Small tables with named rows and columns. After each table, cells are looked up by row and column.

Table kevi
         bam  fozed
kegodi   160    148
zal      100    175
molini    40     40
sev      149    127
loza     138    227
disotaz   66    144
kedu     152    177
sevefo   159    152
mes       43     11
kis       65     45
pebizu    97    135

sevefo, fozed: 152
kis, bam: 65
kedu, bam: 152
disotaz, fozed: 144
zal, bam: 100
mes, bam: 43
kegodi, fozed: 148
sev, bam: 149
pebizu, fozed: 135
sev, fozed: 127
kis, fozed: 45
molini, fozed: 40
kegodi, bam: 160
zal, fozed: 175
molini, bam: 40
pebizu, bam: 97
disotaz, bam: 66
loza, bam: 138
kedu, fozed: 177
mes, fozed: 11

pebute:
|  | pinofi | zibalak | sef | rovulov | guro | besevu | fotirot | luk |
|---|---|---|---|---|---|---|---|---|
| dafaka | 0.66 | 0.18 | 0.27 | 0.61 | 0.59 | 0.59 | 0.45 | 0.48 |
| fufazop | 0.76 | 0.09 | 0.25 | 0.73 | 0.66 | 0.66 | 0.43 | 0.48 |
| bes | 0.15 | 0.37 | 0.38 | 0.24 | 0.18 | 0.18 | 0.18 | 0.19 |
| sodifu | 0.46 | 0.52 | 0.34 | 0.25 | 0.46 | 0.46 | 0.71 | 0.63 |
| kepuv | 0.66 | 0.28 | 0.28 | 0.54 | 0.61 | 0.61 | 0.59 | 0.58 |
| fasu | 0.67 | 0.23 | 0.27 | 0.58 | 0.60 | 0.60 | 0.52 | 0.53 |
| nidugu | 0.15 | 0.44 | 0.39 | 0.19 | 0.19 | 0.19 | 0.26 | 0.25 |
| bop | 0.14 | 0.41 | 0.39 | 0.20 | 0.18 | 0.18 | 0.22 | 0.22 |
| bupavot | 0.16 | 0.34 | 0.38 | 0.27 | 0.18 | 0.18 | 0.14 | 0.16 |
| kazo | 0.14 | 0.43 | 0.39 | 0.19 | 0.18 | 0.18 | 0.26 | 0.24 |
| savu | 0.17 | 0.30 | 0.37 | 0.31 | 0.19 | 0.19 | 0.10 | 0.14 |
| tuni | 0.63 | 0.15 | 0.28 | 0.62 | 0.57 | 0.57 | 0.38 | 0.43 |
| sel | 0.20 | 0.26 | 0.37 | 0.35 | 0.21 | 0.21 | 0.07 | 0.12 |

sodifu, luk -> 0.63
bupavot, besevu -> 0.18
nidugu, zibalak -> 0.44
fufazop, sef -> 0.25
tuni, sef -> 0.28
bes, luk -> 0.19
bupavot, rovulov -> 0.27
bop, sef -> 0.39
dafaka, zibalak -> 0.18
kazo, pinofi -> 0.14
fasu, besevu -> 0.60
kepuv, luk -> 0.58
savu, besevu -> 0.19
tuni, pinofi -> 0.63
sel, guro -> 0.21
dafaka, sef -> 0.27
savu, zibalak -> 0.30
bes, rovulov -> 0.24
kazo, fotirot -> 0.26
savu, pinofi -> 0.17
Row with the largest pinofi: fufazop

